Below are the code and all the weights of a small trained network. Each question names an input and a target symbol and asks about switching units off, where a switched-off unit gives its printed mean instead of its output.

import numpy as np


def w(rows, s, z=0):
    codes = np.array(rows[::2]) - 128.0
    scale = np.full(codes.shape[1], s)
    scale[-1] = z or s
    return codes * scale


def f(y):
    return y / 2 * (1 + np.tanh(0.7978845608 * (y + 0.044715 * y**3)))


def softmax(a):
    e = np.exp(a - a.max(-1, keepdims=True))
    return e / e.sum(-1, keepdims=True)


def log_softmax(a):
    a = a - a.max(-1, keepdims=True)
    return a - np.log(np.exp(a).sum(-1, keepdims=True))


def net(x, mask):
    ids = ['ΔΛΠαβγζηξτψω'.index(c) for c in x.split()]
    T = len(ids)
    res = E[ids] + P[:T]
    u = 0
    for l in range(2):
        r = res
        for j in range(2):
            rows = slice(4 * j, 4 * j + 4)
            q, k, v = (r @ M[l][rows].T for M in (Q, K, V))
            z = softmax(np.where(np.tri(T) > 0, q @ k.T / 4**0.5, -1e9)) @ v
            o = O[l][rows]
            res = res + np.where(mask[u + j], z, o[:, -1]) @ o[:, :-1]
        u += 2
        y = f(res @ A[l][:, :-1].T + A[l][:, -1])
        res = res + np.where(mask[u : u + 16], y, B[l][:, -1]) @ B[l][:, :-1]
        u += 16
    return log_softmax(res[-1] @ U[:, :-1].T + U[:, -1])


Q, K, V, O, A, B = {}, {}, {}, {}, {}, {}
E = w([
[200,42,171,85],'Δ',
[140,74,168,94],'Λ',
[96,120,115,135],'Π',
[155,146,100,88],'α',
[94,156,165,113],'β',
[87,160,183,112],'γ',
[129,98,148,68],'ζ',
[160,92,224,174],'η',
[201,98,171,68],'ξ',
[19,104,144,143],'τ',
[115,38,209,187],'ψ',
[215,246,62,163],'ω',
],0.011)
P = w([
[74,127,107,135],'0',
[161,150,135,184],'1',
[91,112,147,88],'2',
[175,157,191,183],'3',
[95,104,153,70],'4',
[184,165,234,176],'5',
[95,108,178,51],'6',
[204,148,254,172],'7',
[94,76,149,53],'8',
[190,137,204,195],'9',
],0.0082)
Q[0] = w([
[152,131,2,88],'L0H1',
[41,167,158,9],'L0H1',
[62,123,245,87],'L0H1',
[170,190,221,156],'L0H1',
[167,71,59,96],'L0H2',
[131,99,45,152],'L0H2',
[90,145,183,95],'L0H2',
[129,82,132,56],'L0H2',
],0.0099)
K[0] = w([
[98,172,11,96],'L0H1',
[195,88,125,46],'L0H1',
[176,71,186,95],'L0H1',
[144,179,217,148],'L0H1',
[178,33,106,127],'L0H2',
[139,72,30,136],'L0H2',
[80,148,206,119],'L0H2',
[139,85,159,139],'L0H2',
],0.011)
V[0] = w([
[85,171,44,181],'L0H1',
[89,94,28,198],'L0H1',
[135,74,186,162],'L0H1',
[156,185,180,110],'L0H1',
[119,157,231,77],'L0H2',
[106,152,220,107],'L0H2',
[82,209,139,136],'L0H2',
[139,140,253,72],'L0H2',
],0.0078)
O[0] = w([
[92,211,192,111,2],'L0H1',
[105,169,255,77,4],'L0H1',
[149,25,159,196,211],'L0H1',
[105,119,4,169,181],'L0H1',
[143,55,7,148,234],'L0H2',
[125,65,13,138,223],'L0H2',
[77,111,103,212,145],'L0H2',
[150,69,26,128,252],'L0H2',
],0.0042,0.0045)
A[0] = w([
[119,84,149,184,164],'L0N1',
[248,135,106,113,224],'L0N2',
[160,176,42,205,249],'L0N3',
[48,117,82,59,143],'L0N4',
[96,116,100,50,222],'L0N5',
[6,143,69,184,89],'L0N6',
[255,114,148,50,130],'L0N7',
[213,108,159,84,95],'L0N8',
[56,134,74,60,132],'L0N9',
[43,160,78,194,100],'L0N10',
[102,50,129,133,164],'L0N11',
[188,106,104,218,184],'L0N12',
[146,202,172,131,2],'L0N13',
[82,161,65,33,211],'L0N14',
[146,94,117,42,204],'L0N15',
[150,119,128,183,200],'L0N16',
],0.0076,0.0032)
B[0] = w([
[155,77,163,133,197],'L0N1',
[116,166,73,224,229],'L0N2',
[145,157,58,254,224],'L0N3',
[132,137,93,49,166],'L0N4',
[124,100,66,97,185],'L0N5',
[36,153,123,108,146],'L0N6',
[43,183,81,203,177],'L0N7',
[47,172,135,196,146],'L0N8',
[149,169,95,26,152],'L0N9',
[18,179,123,152,135],'L0N10',
[90,48,159,111,240],'L0N11',
[152,112,141,187,254],'L0N12',
[117,116,207,99,109],'L0N13',
[218,155,60,65,167],'L0N14',
[88,89,83,117,201],'L0N15',
[160,98,127,171,193],'L0N16',
],0.0064,0.0051)
Q[1] = w([
[151,152,205,135],'L1H1',
[120,107,111,109],'L1H1',
[108,117,85,173],'L1H1',
[97,171,131,118],'L1H1',
[130,80,184,171],'L1H2',
[116,254,221,135],'L1H2',
[184,102,74,153],'L1H2',
[183,121,190,162],'L1H2',
],0.0089)
K[1] = w([
[82,184,152,129],'L1H1',
[130,82,116,114],'L1H1',
[185,127,54,170],'L1H1',
[142,142,173,120],'L1H1',
[70,49,175,152],'L1H2',
[79,254,213,126],'L1H2',
[108,61,29,87],'L1H2',
[56,87,195,65],'L1H2',
],0.0065)
V[1] = w([
[108,66,119,53],'L1H1',
[217,57,188,76],'L1H1',
[204,165,165,176],'L1H1',
[207,147,131,197],'L1H1',
[254,120,128,170],'L1H2',
[93,190,61,164],'L1H2',
[12,83,181,149],'L1H2',
[43,139,96,58],'L1H2',
],0.0067)
O[1] = w([
[121,54,33,97,93],'L1H1',
[248,57,47,55,44],'L1H1',
[183,177,181,133,109],'L1H1',
[166,157,210,144,252],'L1H1',
[233,163,158,141,109],'L1H2',
[61,214,92,188,133],'L1H2',
[48,2,210,141,152],'L1H2',
[43,130,82,77,208],'L1H2',
],0.0062,0.0034)
A[1] = w([
[121,64,119,56,6],'L1N1',
[204,97,155,161,177],'L1N2',
[142,178,134,199,201],'L1N3',
[57,100,171,184,126],'L1N4',
[116,65,137,42,31],'L1N5',
[191,254,107,118,111],'L1N6',
[116,164,100,55,207],'L1N7',
[187,148,170,118,41],'L1N8',
[125,82,132,104,136],'L1N9',
[106,165,85,50,131],'L1N10',
[98,179,90,42,46],'L1N11',
[97,167,80,105,210],'L1N12',
[83,125,48,158,229],'L1N13',
[102,89,182,103,254],'L1N14',
[182,105,135,151,171],'L1N15',
[212,149,102,88,164],'L1N16',
],0.0088,0.0032)
B[1] = w([
[105,161,158,38,181],'L1N1',
[137,186,96,141,203],'L1N2',
[80,151,140,26,213],'L1N3',
[100,130,238,88,208],'L1N4',
[119,203,149,2,178],'L1N5',
[150,7,152,82,162],'L1N6',
[219,165,159,191,170],'L1N7',
[65,67,163,154,133],'L1N8',
[164,109,183,76,162],'L1N9',
[206,214,154,142,179],'L1N10',
[139,227,217,204,169],'L1N11',
[158,151,64,132,177],'L1N12',
[43,117,84,124,245],'L1N13',
[216,99,176,105,158],'L1N14',
[122,189,75,127,179],'L1N15',
[196,75,206,143,141],'L1N16',
],0.0064,0.012)
U = w([
[169,72,190,83,30],'Δ',
[117,69,120,65,91],'Λ',
[116,138,178,116,3],'Π',
[155,198,104,71,164],'α',
[67,139,166,114,14],'β',
[53,157,120,163,48],'γ',
[98,86,28,183,205],'ζ',
[214,216,111,181,170],'η',
[89,194,123,189,114],'ξ',
[42,2,155,148,211],'τ',
[207,54,157,171,244],'ψ',
[120,176,227,145,125],'ω',
],0.0064,0.0036)

Each question gives the input, a string of symbols that net reads in full, and the target symbol t.
The units are the heads (4 rows each of Q, K, V and O) and the neurons (one row each of A and B). Each row of codes is followed by its name. A weight is (code - 128) times the scale printed after its matrix; where a second scale follows, it is the last column's (O, A, B and U).
mask holds one flag per unit, layer by layer, with each layer's heads first. A switched-off unit (its flag False) gives its mean, the last column of its rows in O or B, instead of its output. The means were averaged over made-up inputs and are rounded, as every weight is.
A unit's drop is (log p(t) with every unit on - log p(t) with that unit switched off) / (log p(t) with every unit on - log p(t) with every unit switched off).
The circuit of an input: a set's keep is (log p(t) with only the set's units on - log p(t) with every unit switched off) / (log p(t) with every unit on - log p(t) with every unit switched off). Starting from the 12 units with the biggest drops (on a tie, the unit counted first), units are removed one at a time, each time the one whose removal leaves the highest keep (on an exact tie, the one counted first), for as long as the keep stays at least 0.8.
circuit, biggest first: the units of the circuit, biggest drop first
unit that matters most: the unit with the biggest drop
top k neurons: the k neurons with the biggest drops, biggest first
top k neurons in layer l: the k neurons of layer l with the biggest drops, biggest first
which heads matter: for each layer, one digit per head in row order, 1 if its drop is at least 0.15 and else 0, layers parted by /
input η ω η ξ, target ω: circuit, biggest first	(L1H1; L0N3)
input γ ω ψ, target Δ: which heads matter	11 / 01
input ω γ ζ ω γ Λ ω τ, target ω: circuit, biggest first	(L1H1; L0N3)
input γ ξ γ, target ζ: which heads matter	11 / 01
input ξ Π ψ Δ ψ ζ ξ, target ζ: unit that matters most	L0N7
input ξ ω τ η, target ω: top 2 neurons	(L0N3; L1N4)
input γ ζ Λ ω η Λ, target ω: which heads matter	00 / 10
input β ζ Π τ τ α ζ ζ, target ζ: which heads matter	10 / 00
input τ γ ω Δ γ, target τ: which heads matter	11 / 00
input ζ γ ζ α γ, target η: which heads matter	10 / 01
input Λ ζ β, target α: top 2 neurons in layer 0	(L0N3; L0N2)
input Δ Λ β ζ ω Δ γ Π ψ, target Δ: which heads matter	00 / 01
input ζ ψ ψ ζ, target ψ: which heads matter	10 / 01
input ψ Λ ζ β γ γ γ Π τ α, target τ: unit that matters most	L1H2
input η β γ γ Π ξ τ, target ζ: top 2 neurons in layer 0	(L0N6; L0N10)
input Λ α Λ ψ ζ β Δ η, target η: which heads matter	11 / 10
input γ ζ Δ α Δ τ β ζ, target τ: top 2 neurons	(L0N7; L0N8)
input η ζ τ β, target τ: which heads matter	00 / 01
input α γ β η γ, target ψ: which heads matter	10 / 01
input ω ζ ω Π Λ ξ γ γ ζ α, target ζ: unit that matters most	L0H2
input ζ τ ζ η ζ γ Δ, target τ: top 3 neurons	(L0N7; L0N15; L0N11)
input α τ τ η, target τ: which heads matter	00 / 01
input ζ γ Λ γ γ ξ, target ξ: which heads matter	10 / 10
input γ Λ ζ β Λ Δ Λ α ζ, target α: top 2 neurons in layer 1	(L1N5; L1N10)
input η Λ Π η, target η: top 3 neurons	(L1N2; L1N15; L1N13)
input γ τ ξ γ α, target η: top 2 neurons in layer 0	(L0N14; L0N9)
